Below are the code and all the weights of a small trained network. Each question names an input and a target symbol and asks about switching units off, where a switched-off unit gives its printed mean instead of its output.

import numpy as np


def w(rows, s, z=0):
    codes = np.array(rows[::2]) - 128.0
    scale = np.full(codes.shape[1], s)
    scale[-1] = z or s
    return codes * scale


def f(y):
    return np.maximum(y, 0)


def softmax(a):
    e = np.exp(a - a.max(-1, keepdims=True))
    return e / e.sum(-1, keepdims=True)


def log_softmax(a):
    a = a - a.max(-1, keepdims=True)
    return a - np.log(np.exp(a).sum(-1, keepdims=True))


def net(x, mask):
    ids = ['ΓΞΩδζμτφ'.index(c) for c in x.split()]
    T = len(ids)
    res = E[ids] + P[:T]
    u = 0
    for l in range(2):
        r = res
        for j in range(2):
            rows = slice(2 * j, 2 * j + 2)
            q, k, v = (r @ M[l][rows].T for M in (Q, K, V))
            z = softmax(np.where(np.tri(T) > 0, q @ k.T / 2**0.5, -1e9)) @ v
            o = O[l][rows]
            res = res + np.where(mask[u + j], z, o[:, -1]) @ o[:, :-1]
        u += 2
        y = f(res @ A[l][:, :-1].T + A[l][:, -1])
        res = res + np.where(mask[u : u + 4], y, B[l][:, -1]) @ B[l][:, :-1]
        u += 4
    return log_softmax(res[-1] @ U[:, :-1].T + U[:, -1])


Q, K, V, O, A, B = {}, {}, {}, {}, {}, {}
E = w([
[161,112,154,62,168,146,86],'Γ',
[164,253,127,160,123,111,190],'Ξ',
[72,92,70,111,108,143,212],'Ω',
[35,83,88,119,136,83,58],'δ',
[146,115,94,69,126,109,22],'ζ',
[114,87,169,173,148,137,85],'μ',
[168,133,149,37,223,102,152],'τ',
[78,147,97,121,191,205,111],'φ',
],0.021)
P = w([
[242,1,66,93,57,191,5],'0',
[118,85,78,142,79,162,77],'1',
[97,118,96,147,83,126,111],'2',
[66,153,108,138,87,111,125],'3',
[47,178,121,141,88,95,129],'4',
[59,205,122,170,87,92,114],'5',
[106,203,100,187,83,107,118],'6',
],0.007)
Q[0] = w([
[148,139,83,91,140,104,185],'L0H0',
[224,119,250,141,80,103,111],'L0H0',
[2,84,98,107,115,145,99],'L0H1',
[154,70,78,160,142,155,166],'L0H1',
],0.0099)
K[0] = w([
[251,101,165,134,190,109,165],'L0H0',
[213,127,79,104,159,218,135],'L0H0',
[34,85,2,70,23,115,155],'L0H1',
[178,104,51,67,87,166,133],'L0H1',
],0.0056)
V[0] = w([
[57,115,173,66,154,2,132],'L0H0',
[100,146,94,156,120,209,100],'L0H0',
[233,167,182,71,144,106,48],'L0H1',
[133,139,194,130,122,96,142],'L0H1',
],0.008)
O[0] = w([
[170,130,101,134,149,128,59,132],'L0H0',
[105,98,113,91,191,188,119,240],'L0H0',
[47,140,155,95,129,88,105,30],'L0H1',
[134,118,86,60,244,158,100,1],'L0H1',
],0.011,0.0045)
A[0] = w([
[114,129,163,224,130,123,150,105],'L0N0',
[192,88,149,2,148,153,145,97],'L0N1',
[119,9,104,170,177,171,117,3],'L0N2',
[146,47,223,87,189,207,121,228],'L0N3',
],0.0081,0.0027)
B[0] = w([
[126,126,191,99,227,113,166,185],'L0N0',
[149,232,124,177,93,100,126,180],'L0N1',
[80,34,77,112,112,103,161,250],'L0N2',
[49,123,73,250,142,79,140,253],'L0N3',
],0.012,0.0057)
Q[1] = w([
[102,93,172,197,173,121,138],'L1H0',
[209,124,210,28,187,113,116],'L1H0',
[86,141,119,162,254,165,140],'L1H1',
[201,177,142,127,72,182,171],'L1H1',
],0.0082)
K[1] = w([
[49,57,246,230,102,47,115],'L1H0',
[118,143,70,97,108,2,149],'L1H0',
[139,179,124,211,176,162,130],'L1H1',
[121,78,182,47,38,77,194],'L1H1',
],0.0074)
V[1] = w([
[126,129,148,85,254,85,143],'L1H0',
[201,131,133,163,210,116,71],'L1H0',
[139,164,161,137,113,132,73],'L1H1',
[151,158,162,103,97,188,164],'L1H1',
],0.0092)
O[1] = w([
[157,116,135,36,185,184,159,82],'L1H0',
[38,95,103,59,115,111,161,23],'L1H0',
[145,104,79,184,130,76,143,30],'L1H1',
[106,163,2,95,165,136,93,1],'L1H1',
],0.0095,0.0097)
A[1] = w([
[50,79,130,94,111,77,165,84],'L1N0',
[160,188,83,78,31,107,60,108],'L1N1',
[93,195,94,2,237,124,186,3],'L1N2',
[46,169,116,185,170,140,173,148],'L1N3',
],0.0094,0.0044)
B[1] = w([
[141,180,191,76,248,157,150,162],'L1N0',
[57,158,156,154,73,170,168,151],'L1N1',
[196,50,113,63,186,99,125,148],'L1N2',
[132,159,4,12,135,93,109,248],'L1N3',
],0.011,0.013)
U = w([
[131,237,101,184,127,19,182,211],'Γ',
[192,98,83,87,156,95,83,79],'Ξ',
[164,98,81,223,139,128,240,118],'Ω',
[182,25,105,152,128,118,2,164],'δ',
[66,160,169,94,74,167,94,165],'ζ',
[62,129,169,153,220,217,153,252],'μ',
[112,136,97,177,173,133,94,62],'τ',
[16,54,13,79,85,124,109,113],'φ',
],0.0069,0.0021)

Each question gives the input, a string of symbols that net reads in full, and the target symbol t.
The units are the heads (2 rows each of Q, K, V and O) and the neurons (one row each of A and B). Each row of codes is followed by its name. A weight is (code - 128) times the scale printed after its matrix; where a second scale follows, it is the last column's (O, A, B and U).
mask holds one flag per unit, layer by layer, with each layer's heads first. A switched-off unit (its flag False) gives its mean, the last column of its rows in O or B, instead of its output. The means were averaged over made-up inputs and are rounded, as every weight is.
A unit's drop is (log p(t) with every unit on - log p(t) with that unit switched off) / (log p(t) with every unit on - log p(t) with every unit switched off).
The circuit of an input: a set's keep is (log p(t) with only the set's units on - log p(t) with every unit switched off) / (log p(t) with every unit on - log p(t) with every unit switched off). Starting from all 12 units, units are removed one at a time, each time the one whose removal leaves the highest keep (on an exact tie, the one counted first), for as long as the keep stays at least 0.8.
circuit, biggest first: the units of the circuit, biggest drop first
k most important neurons: the k neurons with the biggest drops, biggest first
k most important neurons of layer l: the k neurons of layer l with the biggest drops, biggest first
drop of u: that unit's drop, to one decimal
input φ τ ζ, target ζ: 2 most important neurons of layer 0	(L0N3 L0N0)
input φ Ω Ξ τ, target Γ: 2 most important neurons	(L0N1 L0N3)
input μ δ φ φ, target φ: circuit, biggest first	(L1H0)
input φ φ τ τ, target Ξ: circuit, biggest first	(L1H0 L1N2)
input ζ Ξ Ω φ Ω φ δ, target δ: circuit, biggest first	(L0H0 L0H1)
input μ φ Ξ ζ, target ζ: circuit, biggest first	(L1N1 L0N3 L0N2)
input Ω δ Ω Ξ μ Γ, target Γ: 3 most important neurons	(L0N1 L0N2 L1N2)
input ζ μ φ φ μ, target φ: circuit, biggest first	(L1N3 L0N3 L0H0)
input μ μ Ξ μ Ξ, target Ξ: 2 most important neurons of layer 0	(L0N0 L0N3)
input μ φ ζ ζ φ μ, target φ: 2 most important neurons of layer 0	(L0N3 L0N2)
input φ φ μ μ, target μ: 2 most important neurons	(L0N0 L1N0)
input τ δ μ τ δ, target μ: 2 most important neurons of layer 1	(L1N0 L1N3)
input Ω Ξ φ τ, target Γ: 3 most important neurons	(L0N1 L0N0 L0N3)
input ζ Ξ τ ζ δ Ω, target Ω: most important neuron	(L1N3)
input Γ Ξ Ξ μ, target μ: 3 most important neurons	(L1N0 L0N0 L0N3)
input φ φ Ω φ, target Ω: 2 most important neurons of layer 0	(L0N2 L0N3)
input φ μ μ Ω Ω μ, target Ω: 2 most important neurons of layer 0	(L0N3 L0N2)
input φ φ φ δ φ, target δ: 2 most important neurons of layer 1	(L1N0 L1N1)
input τ μ φ, target φ: 2 most important neurons	(L1N3 L1N0)
input μ φ μ Ω Ω Γ δ, target δ: most important neuron	(L0N3)
input τ τ Ω Γ, target Γ: drop of L0N0	0.1
input δ τ φ μ τ μ τ, target Ξ: drop of L0H0	1.3
input φ Ω Γ φ, target Ω: drop of L0N1	0.2
input δ μ φ φ δ Ω, target Ω: drop of L1H1	0.1
